Below is a small trained network, with its code and all its weights. Each question gives an input and a class and asks what happens when units are switched off, that is, made to give their printed mean instead of their output.

import numpy as np


def w(rows, s, z=0):
    codes = np.array(rows[::2]) - 128.0
    scale = np.full(codes.shape[1], s)
    scale[-1] = z or s
    return codes * scale


def norm(h):
    return h / np.sqrt((h * h).mean(-1, keepdims=True) + 1e-5)


def f(y):
    return y / 2 * (1 + np.tanh(0.7978845608 * (y + 0.044715 * y**3)))


def log_softmax(a):
    a = a - a.max(-1, keepdims=True)
    return a - np.log(np.exp(a).sum(-1, keepdims=True))


def net(x, mask):
    res = np.array(x, float).reshape(1, 7) / 4 @ E
    u = 0
    for l in range(2):
        y = f(norm(res) @ A[l][:, :-1].T + A[l][:, -1])
        res = res + np.where(mask[u : u + 10], y, B[l][:, -1]) @ B[l][:, :-1]
        u += 10
    return log_softmax(norm(res)[-1] @ U[:, :-1].T + U[:, -1])


A, B = {}, {}
E = w([
[108,140,113,255,177,197,167],'x0',
[159,96,52,181,174,124,107],'x1',
[115,187,92,82,204,154,119],'x2',
[166,62,64,55,197,142,109],'x3',
[66,93,147,216,107,137,69],'x4',
[46,70,192,85,91,151,199],'x5',
[176,100,141,121,104,232,131],'x6',
],0.0071)
A[0] = w([
[128,176,73,169,224,145,121,82],'0.n1',
[123,93,172,144,64,125,183,58],'0.n2',
[183,158,89,59,179,57,54,28],'0.n3',
[228,88,118,174,142,240,54,25],'0.n4',
[252,232,123,102,112,57,130,3],'0.n5',
[56,196,165,136,152,220,180,31],'0.n6',
[226,204,175,74,189,92,128,41],'0.n7',
[219,2,96,122,225,131,163,43],'0.n8',
[55,131,162,72,84,83,147,103],'0.n9',
[124,124,193,205,153,82,117,92],'0.n10',
],0.0068,0.0061)
B[0] = w([
[175,56,206,74,33,118,139,239],'0.n1',
[143,120,142,89,206,76,72,160],'0.n2',
[53,210,132,79,215,119,121,253],'0.n3',
[202,179,112,171,160,253,19,216],'0.n4',
[165,252,95,117,2,128,239,198],'0.n5',
[90,229,137,116,196,175,228,185],'0.n6',
[164,182,76,142,76,54,116,185],'0.n7',
[77,15,32,125,94,142,198,201],'0.n8',
[235,105,155,168,152,191,102,232],'0.n9',
[105,110,99,172,97,115,123,174],'0.n10',
],0.0063,0.002)
A[1] = w([
[195,137,120,176,171,178,84,88],'1.n1',
[54,173,193,116,133,184,184,85],'1.n2',
[85,129,156,254,103,88,111,36],'1.n3',
[173,202,83,121,137,58,133,65],'1.n4',
[146,133,102,40,127,154,131,96],'1.n5',
[92,147,108,49,200,73,74,1],'1.n6',
[70,144,136,224,117,85,92,63],'1.n7',
[117,98,96,98,107,117,63,109],'1.n8',
[125,100,205,93,58,140,132,69],'1.n9',
[124,70,232,62,57,113,126,39],'1.n10',
],0.0095,0.0067)
B[1] = w([
[122,138,173,116,95,168,82,209],'1.n1',
[151,157,161,166,199,130,177,246],'1.n2',
[5,159,82,200,85,73,106,254],'1.n3',
[134,141,140,85,83,110,134,230],'1.n4',
[84,135,144,194,106,92,100,201],'1.n5',
[98,118,124,135,199,89,45,197],'1.n6',
[79,115,113,129,64,116,159,226],'1.n7',
[140,141,146,152,163,137,167,169],'1.n8',
[148,84,182,112,162,101,127,192],'1.n9',
[190,64,204,144,107,99,93,231],'1.n10',
],0.012,0.0032)
U = w([
[184,56,239,115,117,93,113,202],'0',
[131,29,27,96,154,162,185,126],'1',
[21,148,111,226,70,88,120,116],'2',
[189,145,99,174,118,252,37,152],'3',
[98,141,86,73,203,61,21,2],'4',
[119,188,178,171,210,176,228,92],'5',
[181,220,90,58,51,77,136,175],'6',
],0.017,0.0023)

Each question gives the input, the list of numbers given to net, and the class t.
The units are the neurons (one row each of A and B). Each row of codes is followed by its name. A weight is (code - 128) times the scale printed after its matrix; where a second scale follows, it is the last column's (A, B and U).
mask holds one flag per neuron, layer by layer. A switched-off neuron (its flag False) gives its mean, the last column of its row in B, instead of its output. The means were averaged over made-up inputs and are rounded, as every weight is.
A unit's drop is (log p(t) with every unit on - log p(t) with that unit switched off) / (log p(t) with every unit on - log p(t) with every unit switched off).
The circuit of an input: a set's keep is (log p(t) with only the set's units on - log p(t) with every unit switched off) / (log p(t) with every unit on - log p(t) with every unit switched off). Starting from the 12 units with the biggest drops (on a tie, the unit counted first), units are removed one at a time, each time the one whose removal leaves the highest keep (on an exact tie, the one counted first), for as long as the keep stays at least 0.8.
circuit, biggest first: the units of the circuit, biggest drop first
unit that matters most: the unit with the biggest drop
top k neurons: the k neurons with the biggest drops, biggest first
top k neurons in layer l: the k neurons of layer l with the biggest drops, biggest first
drop of u: that unit's drop, to one decimal
input [-1,-2,-7,4,8,4,-3], class 0: circuit, biggest first -> [1.n10]
input [1,4,-8,-7,-7,-5,-1], class 6: top 3 neurons -> [0.n5 1.n4 1.n5]
input [7,5,8,-2,8,6,2], class 5: top 3 neurons -> [0.n6 1.n2 1.n5]
input [-2,-8,3,-4,5,2,-5], class 0: circuit, biggest first -> [1.n10 0.n9]
input [6,5,1,3,-5,-2,0], class 1: top 4 neurons -> [0.n8 0.n1 0.n9 1.n10]
input [8,-4,-5,3,5,6,7], class 5: circuit, biggest first -> [1.n2 0.n6]
input [7,-8,2,-3,3,0,0], class 5: top 2 neurons -> [0.n6 1.n2]
input [-5,7,2,2,-5,-4,0], class 6: top 3 neurons in layer 0 -> [0.n5 0.n7 0.n2]
input [-4,-1,2,-6,2,-3,1], class 6: circuit, biggest first -> [0.n5 1.n5]
input [-2,4,8,-4,-6,-1,-8], class 6: top 2 neurons -> [0.n5 1.n4]
input [6,-1,0,-6,-8,-2,-7], class 6: circuit, biggest first -> [1.n4 0.n5]
input [-4,-5,8,-6,-5,5,4], class 5: top 2 neurons in layer 0 -> [0.n6 0.n1]
input [-3,7,-1,4,-5,-8,-7], class 6: top 4 neurons -> [0.n5 1.n4 0.n7 0.n1]
input [4,-3,-1,3,2,6,2], class 5: unit that matters most -> 0.n6
input [0,-1,5,-3,8,2,7], class 5: top 2 neurons -> [1.n2 0.n6]
input [2,-4,-4,0,6,8,0], class 0: top 2 neurons in layer 1 -> [1.n10 1.n9]
input [-5,8,5,-6,2,5,2], class 0: top 2 neurons in layer 0 -> [0.n9 0.n4]
input [1,3,5,-4,-1,-8,1], class 6: top 2 neurons -> [1.n4 0.n5]
input [-1,4,-8,6,-6,-5,-6], class 6: top 2 neurons -> [0.n5 1.n4]
input [-1,-2,-8,5,-6,-4,1], class 6: circuit, biggest first -> [0.n5]
input [3,-6,3,-8,-1,2,-4], class 5: drop of 0.n6 -> 0.3
input [0,-5,2,-4,-2,-1,-1], class 5: drop of 0.n6 -> 0.2
input [0,2,-1,7,3,7,-7], class 1: drop of 0.n1 -> 0.1
input [7,-1,-3,-1,1,8,-3], class 5: top 2 neurons in layer 0 -> [0.n6 0.n7]
